Below is a small trained network, with its code and all its weights. Each question gives an input and a target symbol and asks what happens when units are switched off, that is, made to give their printed mean instead of their output.

import numpy as np


def w(rows, s, z=0):
    codes = np.array(rows[::2]) - 128.0
    scale = np.full(codes.shape[1], s)
    scale[-1] = z or s
    return codes * scale


def norm(h):
    return h / np.sqrt((h * h).mean(-1, keepdims=True) + 1e-5)


def f(y):
    return np.maximum(y, 0)


def softmax(a):
    e = np.exp(a - a.max(-1, keepdims=True))
    return e / e.sum(-1, keepdims=True)


def log_softmax(a):
    a = a - a.max(-1, keepdims=True)
    return a - np.log(np.exp(a).sum(-1, keepdims=True))


def net(x, mask):
    ids = ['ΔΠΣΦΨΩαβγεζηθμξτ'.index(c) for c in x.split()]
    T = len(ids)
    res = E[ids] + P[:T]
    u = 0
    for l in range(2):
        r = norm(res)
        for j in range(3):
            rows = slice(3 * j, 3 * j + 3)
            q, k, v = (r @ M[l][rows].T for M in (Q, K, V))
            z = softmax(np.where(np.tri(T) > 0, q @ k.T / 3**0.5, -1e9)) @ v
            o = O[l][rows]
            res = res + np.where(mask[u + j], z, o[:, -1]) @ o[:, :-1]
        u += 3
        y = f(norm(res) @ A[l][:, :-1].T + A[l][:, -1])
        res = res + np.where(mask[u : u + 16], y, B[l][:, -1]) @ B[l][:, :-1]
        u += 16
    return log_softmax(norm(res)[-1] @ U[:, :-1].T + U[:, -1])


Q, K, V, O, A, B = {}, {}, {}, {}, {}, {}
E = w([
[117,133,85],'Δ',
[67,99,144],'Π',
[119,133,87],'Σ',
[66,99,144],'Φ',
[118,133,87],'Ψ',
[67,97,145],'Ω',
[124,131,92],'α',
[105,49,121],'β',
[134,118,180],'γ',
[207,66,184],'ε',
[178,104,158],'ζ',
[3,158,154],'η',
[178,110,40],'θ',
[213,96,171],'μ',
[31,185,186],'ξ',
[98,56,79],'τ',
],0.0043)
P = w([
[35,6,230],'0',
[118,58,227],'1',
[127,63,210],'2',
[129,66,185],'3',
[133,73,162],'4',
[133,81,149],'5',
[126,85,128],'6',
[133,97,116],'7',
[151,119,96],'8',
[162,140,73],'9',
[160,137,69],'10',
[153,131,64],'11',
],0.0016)
Q[0] = w([
[29,70,167],'L0H0',
[255,123,95],'L0H0',
[13,98,192],'L0H0',
[134,215,161],'L0H1',
[115,129,231],'L0H1',
[183,198,127],'L0H1',
[238,170,209],'L0H2',
[220,169,172],'L0H2',
[162,50,227],'L0H2',
],0.0056)
K[0] = w([
[137,3,209],'L0H0',
[172,211,61],'L0H0',
[94,22,187],'L0H0',
[150,242,145],'L0H1',
[74,197,96],'L0H1',
[126,188,166],'L0H1',
[17,12,111],'L0H2',
[43,63,124],'L0H2',
[96,21,169],'L0H2',
],0.0067)
V[0] = w([
[171,203,5],'L0H0',
[128,128,128],'L0H0',
[67,131,124],'L0H0',
[104,179,237],'L0H1',
[144,107,83],'L0H1',
[100,133,104],'L0H1',
[132,176,126],'L0H2',
[184,113,232],'L0H2',
[151,143,97],'L0H2',
],0.0024)
O[0] = w([
[47,6,119,2],'L0H0',
[128,128,128,128],'L0H0',
[172,133,107,148],'L0H0',
[88,15,169,74],'L0H1',
[135,161,103,147],'L0H1',
[141,125,101,130],'L0H1',
[153,123,212,55],'L0H2',
[212,212,119,143],'L0H2',
[127,113,189,93],'L0H2',
],0.002,0.0015)
A[0] = w([
[13,37,98,136],'L0N0',
[104,69,192,61],'L0N1',
[170,1,174,147],'L0N2',
[137,153,65,150],'L0N3',
[66,190,203,189],'L0N4',
[132,118,131,71],'L0N5',
[189,218,83,3],'L0N6',
[124,147,131,53],'L0N7',
[116,174,80,198],'L0N8',
[173,175,41,143],'L0N9',
[76,35,165,85],'L0N10',
[101,1,203,43],'L0N11',
[138,226,85,111],'L0N12',
[51,79,158,135],'L0N13',
[214,78,115,26],'L0N14',
[122,61,79,72],'L0N15',
],0.003,0.0014)
B[0] = w([
[146,109,251,237],'L0N0',
[167,178,115,161],'L0N1',
[120,226,104,238],'L0N2',
[152,125,224,221],'L0N3',
[210,79,55,198],'L0N4',
[104,101,112,128],'L0N5',
[164,125,242,159],'L0N6',
[151,137,129,128],'L0N7',
[156,116,213,228],'L0N8',
[149,144,219,255],'L0N9',
[211,156,197,172],'L0N10',
[217,200,162,189],'L0N11',
[209,116,172,190],'L0N12',
[203,129,136,179],'L0N13',
[86,206,93,163],'L0N14',
[112,129,220,185],'L0N15',
],0.0024,0.0017)
Q[1] = w([
[178,120,170],'L1H0',
[7,117,89],'L1H0',
[67,149,89],'L1H0',
[158,169,160],'L1H1',
[137,92,156],'L1H1',
[79,90,59],'L1H1',
[86,120,88],'L1H2',
[73,140,95],'L1H2',
[95,205,160],'L1H2',
],0.016)
K[1] = w([
[186,113,73],'L1H0',
[95,174,193],'L1H0',
[80,146,200],'L1H0',
[113,205,74],'L1H1',
[161,160,32],'L1H1',
[134,56,193],'L1H1',
[69,89,181],'L1H2',
[92,114,178],'L1H2',
[219,246,221],'L1H2',
],0.012)
V[1] = w([
[153,2,127],'L1H0',
[127,35,161],'L1H0',
[105,159,211],'L1H0',
[61,149,152],'L1H1',
[150,110,95],'L1H1',
[193,106,145],'L1H1',
[114,73,87],'L1H2',
[98,167,166],'L1H2',
[121,145,130],'L1H2',
],0.0055)
O[1] = w([
[171,1,153,185],'L1H0',
[115,12,106,174],'L1H0',
[56,143,56,183],'L1H0',
[111,116,188,67],'L1H1',
[134,151,111,103],'L1H1',
[149,117,82,252],'L1H1',
[154,151,157,29],'L1H2',
[82,136,78,138],'L1H2',
[128,127,125,121],'L1H2',
],0.0058,0.0033)
A[1] = w([
[145,151,237,79],'L1N0',
[123,133,118,45],'L1N1',
[73,125,195,148],'L1N2',
[50,108,121,122],'L1N3',
[128,125,124,94],'L1N4',
[208,140,130,208],'L1N5',
[46,193,119,14],'L1N6',
[123,104,191,182],'L1N7',
[55,202,214,10],'L1N8',
[194,86,154,212],'L1N9',
[45,195,215,18],'L1N10',
[165,247,144,194],'L1N11',
[168,119,254,121],'L1N12',
[57,112,225,105],'L1N13',
[63,119,131,146],'L1N14',
[177,112,158,65],'L1N15',
],0.0053,0.0014)
B[1] = w([
[194,129,97,137],'L1N0',
[135,127,118,128],'L1N1',
[159,136,184,139],'L1N2',
[115,150,158,181],'L1N3',
[130,127,127,128],'L1N4',
[120,168,160,225],'L1N5',
[182,89,124,158],'L1N6',
[148,119,157,161],'L1N7',
[214,73,236,140],'L1N8',
[166,153,114,251],'L1N9',
[206,99,249,142],'L1N10',
[75,133,174,164],'L1N11',
[123,121,176,172],'L1N12',
[163,155,254,139],'L1N13',
[128,144,157,166],'L1N14',
[83,118,126,167],'L1N15',
],0.0077,0.0027)
U = w([
[145,123,159,74],'Δ',
[123,129,150,18],'Π',
[115,125,135,3],'Σ',
[121,129,154,48],'Φ',
[117,58,150,125],'Ψ',
[113,126,143,51],'Ω',
[51,84,101,253],'α',
[119,80,98,165],'β',
[96,167,47,238],'γ',
[178,150,93,72],'ε',
[104,218,146,210],'ζ',
[99,148,191,116],'η',
[162,122,161,52],'θ',
[189,254,115,94],'μ',
[138,151,213,163],'ξ',
[144,61,107,91],'τ',
],0.019,0.0069)

Each question gives the input, a string of symbols that net reads in full, and the target symbol t.
The units are the heads (3 rows each of Q, K, V and O) and the neurons (one row each of A and B). Each row of codes is followed by its name. A weight is (code - 128) times the scale printed after its matrix; where a second scale follows, it is the last column's (O, A, B and U).
mask holds one flag per unit, layer by layer, with each layer's heads first. A switched-off unit (its flag False) gives its mean, the last column of its rows in O or B, instead of its output. The means were averaged over made-up inputs and are rounded, as every weight is.
A unit's drop is (log p(t) with every unit on - log p(t) with that unit switched off) / (log p(t) with every unit on - log p(t) with every unit switched off).
The circuit of an input: a set's keep is (log p(t) with only the set's units on - log p(t) with every unit switched off) / (log p(t) with every unit on - log p(t) with every unit switched off). Starting from the 12 units with the biggest drops (on a tie, the unit counted first), units are removed one at a time, each time the one whose removal leaves the highest keep (on an exact tie, the one counted first), for as long as the keep stays at least 0.8.
circuit, biggest first: the units of the circuit, biggest drop first
k most important neurons: the k neurons with the biggest drops, biggest first
top k neurons in layer l: the k neurons of layer l with the biggest drops, biggest first
which heads matter: for each layer, one digit per head in row order, 1 if its drop is at least 0.15 and else 0, layers parted by /
input μ α ζ, target μ: top 2 neurons in layer 0 => L0N9, L0N15
input α η α α ζ α, target ζ: 3 most important neurons => L0N9, L0N2, L1N11
input ε γ α Ψ γ α α α ζ α, target ζ: circuit, biggest first => L1H0, L1N11
input μ γ α Ψ ξ τ α γ Φ ξ Φ, target ξ: circuit, biggest first => L1H1, L1N13
input η α η γ β β Σ μ μ Σ μ, target μ: circuit, biggest first => L1H0
input Π Ψ ζ, target ζ: 3 most important neurons => L0N2, L1N11, L0N14
input γ Ψ α Δ, target α: top 2 neurons in layer 1 => L1N9, L1N5
input α α Ψ ζ ε μ Δ, target μ: 2 most important neurons => L0N9, L0N2
input ζ ζ α α ξ α ξ μ γ Φ, target μ: circuit, biggest first => L1H0, L0H2
input ξ α τ Π γ γ Δ, target γ: 3 most important neurons => L0N0, L0N15, L0N4
input ζ α γ ξ α, target ξ: 2 most important neurons => L0N9, L0N3
input μ α ζ Δ, target ζ: which heads matter => 101 / 100
input α Ψ Ψ, target α: which heads matter => 000 / 100
input α ξ θ Ψ η Ψ, target ξ: 2 most important neurons => L1N12, L1N5
input Ω α α Ψ α ε Φ α α γ, target γ: most important neuron => L0N0
input μ μ β μ μ γ Ψ, target μ: 3 most important neurons => L0N9, L0N3, L0N8
input Π α Ω, target α: 3 most important neurons => L0N4, L1N9, L0N0
input β Ψ α η α μ α α Ψ Φ, target α: 2 most important neurons => L0N2, L0N11
input α α Ψ α μ γ γ β ξ α Δ, target ξ: 3 most important neurons => L0N9, L0N3, L0N4
input α Δ α τ ξ α ζ β, target ζ: most important neuron => L0N0
input α η α ξ β, target ξ: which heads matter => 100 / 010
input Ψ α ε Σ γ α γ α Φ, target γ: which heads matter => 000 / 100
input α μ Ω ζ, target μ: which heads matter => 000 / 010
input α μ α γ Ψ, target γ: which heads matter => 000 / 101
